Below are the code and all the weights of a small trained network. Each question names an input and a class and asks about switching units off, where a switched-off unit gives its printed mean instead of its output.

import numpy as np


def w(rows, s, z=0):
    codes = np.array(rows[::2]) - 128.0
    scale = np.full(codes.shape[1], s)
    scale[-1] = z or s
    return codes * scale


def f(y):
    return y / 2 * (1 + np.tanh(0.7978845608 * (y + 0.044715 * y**3)))


def log_softmax(a):
    a = a - a.max(-1, keepdims=True)
    return a - np.log(np.exp(a).sum(-1, keepdims=True))


def net(x, mask):
    res = np.array(x, float).reshape(1, 8) / 4 @ E
    y = f(res @ A[0][:, :-1].T + A[0][:, -1])
    res = res + np.where(mask, y, B[0][:, -1]) @ B[0][:, :-1]
    return log_softmax(res[-1] @ U[:, :-1].T + U[:, -1])


A, B = {}, {}
E = w([
[46,75,212,171],'x0',
[97,83,153,254],'x1',
[242,162,126,218],'x2',
[170,44,222,183],'x3',
[131,187,56,154],'x4',
[56,111,171,110],'x5',
[186,28,46,141],'x6',
[202,121,204,43],'x7',
],0.008)
A[0] = w([
[87,86,192,154,164],'neuron 1',
[168,104,107,66,121],'neuron 2',
[167,162,125,209,233],'neuron 3',
[137,84,170,84,124],'neuron 4',
[140,81,134,82,145],'neuron 5',
[142,1,9,171,101],'neuron 6',
[181,172,82,69,115],'neuron 7',
[146,55,188,121,87],'neuron 8',
[168,130,157,180,83],'neuron 9',
[119,115,201,94,203],'neuron 10',
[48,49,221,172,138],'neuron 11',
[175,150,180,221,155],'neuron 12',
[79,213,115,81,144],'neuron 13',
[136,167,175,231,113],'neuron 14',
[33,180,78,99,114],'neuron 15',
[165,66,120,190,145],'neuron 16',
[178,78,133,106,83],'neuron 17',
[156,69,140,211,155],'neuron 18',
[153,165,97,142,3],'neuron 19',
[67,138,165,127,130],'neuron 20',
],0.011,0.0053)
B[0] = w([
[65,183,163,148,205],'neuron 1',
[144,162,196,95,178],'neuron 2',
[145,52,135,167,219],'neuron 3',
[119,156,160,134,168],'neuron 4',
[153,173,165,131,159],'neuron 5',
[146,203,56,117,224],'neuron 6',
[134,141,164,137,222],'neuron 7',
[106,165,131,132,178],'neuron 8',
[133,128,106,185,156],'neuron 9',
[111,182,143,153,202],'neuron 10',
[40,232,185,177,252],'neuron 11',
[145,68,132,171,206],'neuron 12',
[170,63,98,121,218],'neuron 13',
[129,11,150,116,200],'neuron 14',
[141,78,66,133,219],'neuron 15',
[162,139,90,151,185],'neuron 16',
[129,142,123,92,153],'neuron 17',
[137,116,73,176,199],'neuron 18',
[135,145,141,167,145],'neuron 19',
[82,149,101,124,177],'neuron 20',
],0.011)
U = w([
[149,124,193,153,254],'0',
[109,195,21,146,193],'1',
[89,183,232,111,24],'2',
[165,56,2,133,82],'3',
[209,149,132,60,176],'4',
[141,88,145,181,134],'5',
[88,43,135,108,90],'6',
],0.0095,0.0033)

Each question gives the input, the list of numbers given to net, and the class t.
The units are the neurons (one row each of A and B). Each row of codes is followed by its name. A weight is (code - 128) times the scale printed after its matrix; where a second scale follows, it is the last column's (A, B and U).
mask holds one flag per neuron, in row order. A switched-off neuron (its flag False) gives its mean, the last column of its row in B, instead of its output. The means were averaged over made-up inputs and are rounded, as every weight is.
A unit's drop is (log p(t) with every unit on - log p(t) with that unit switched off) / (log p(t) with every unit on - log p(t) with every unit switched off).
The circuit of an input: a set's keep is (log p(t) with only the set's units on - log p(t) with every unit switched off) / (log p(t) with every unit on - log p(t) with every unit switched off). Starting from the 12 units with the biggest drops (on a tie, the unit counted first), units are removed one at a time, each time the one whose removal leaves the highest keep (on an exact tie, the one counted first), for as long as the keep stays at least 0.8.
circuit, biggest first: the units of the circuit, biggest drop first
unit that matters most: the unit with the biggest drop
top k neurons: the k neurons with the biggest drops, biggest first
drop when u is switched off: that unit's drop, to one decimal
input [0,3,0,2,-8,-6,0,-6], class 1: circuit, biggest first -> (neuron 6)
input [-4,4,1,-1,0,2,-6,0], class 3: circuit, biggest first -> (neuron 11; neuron 1)
input [4,-5,-5,-8,-8,-4,-7,6], class 4: top 2 neurons -> (neuron 13; neuron 11)
input [-5,5,4,-6,3,-8,6,-8], class 3: top 4 neurons -> (neuron 3; neuron 11; neuron 1; neuron 10)
input [8,2,3,-1,-3,-6,7,-6], class 1: top 3 neurons -> (neuron 6; neuron 11; neuron 13)
input [2,-5,7,-5,7,-2,4,-2], class 3: top 3 neurons -> (neuron 11; neuron 3; neuron 1)
input [5,-1,1,7,-4,1,7,-3], class 1: top 2 neurons -> (neuron 6; neuron 18)
input [-4,6,-8,4,8,0,0,-8], class 3: top 2 neurons -> (neuron 15; neuron 10)
input [4,-8,-4,4,-2,4,8,-6], class 1: top 3 neurons -> (neuron 6; neuron 7; neuron 14)
input [0,-2,7,2,-6,6,7,-3], class 3: top 3 neurons -> (neuron 11; neuron 10; neuron 18)
input [-1,-8,-5,4,3,3,5,0], class 2: top 3 neurons -> (neuron 2; neuron 13; neuron 15)
input [-2,0,0,-7,-4,1,-2,8], class 4: top 3 neurons -> (neuron 11; neuron 1; neuron 13)
input [5,1,2,5,1,1,5,-8], class 1: top 2 neurons -> (neuron 6; neuron 11)
input [7,3,-4,7,5,-4,7,2], class 1: top neuron -> (neuron 6)
input [4,5,5,4,3,-7,1,2], class 3: top 2 neurons -> (neuron 18; neuron 16)
input [4,6,-2,-5,7,3,-8,-7], class 6: top 2 neurons -> (neuron 14; neuron 6)
input [-6,3,0,-1,-4,-8,-5,-2], class 5: top 2 neurons -> (neuron 6; neuron 15)
input [4,-2,3,-3,-6,0,6,-2], class 1: drop when neuron 6 is switched off -> 0.2
input [7,-2,-2,-5,2,1,-7,4], class 1: drop when neuron 15 is switched off -> 0.5
input [1,5,2,-1,-3,-1,-6,-7], class 6: unit that matters most -> neuron 14
input [-6,5,1,-7,8,5,1,7], class 4: drop when neuron 16 is switched off -> 0.1
input [-7,2,2,6,-4,-5,0,0], class 3: drop when neuron 11 is switched off -> 0.2
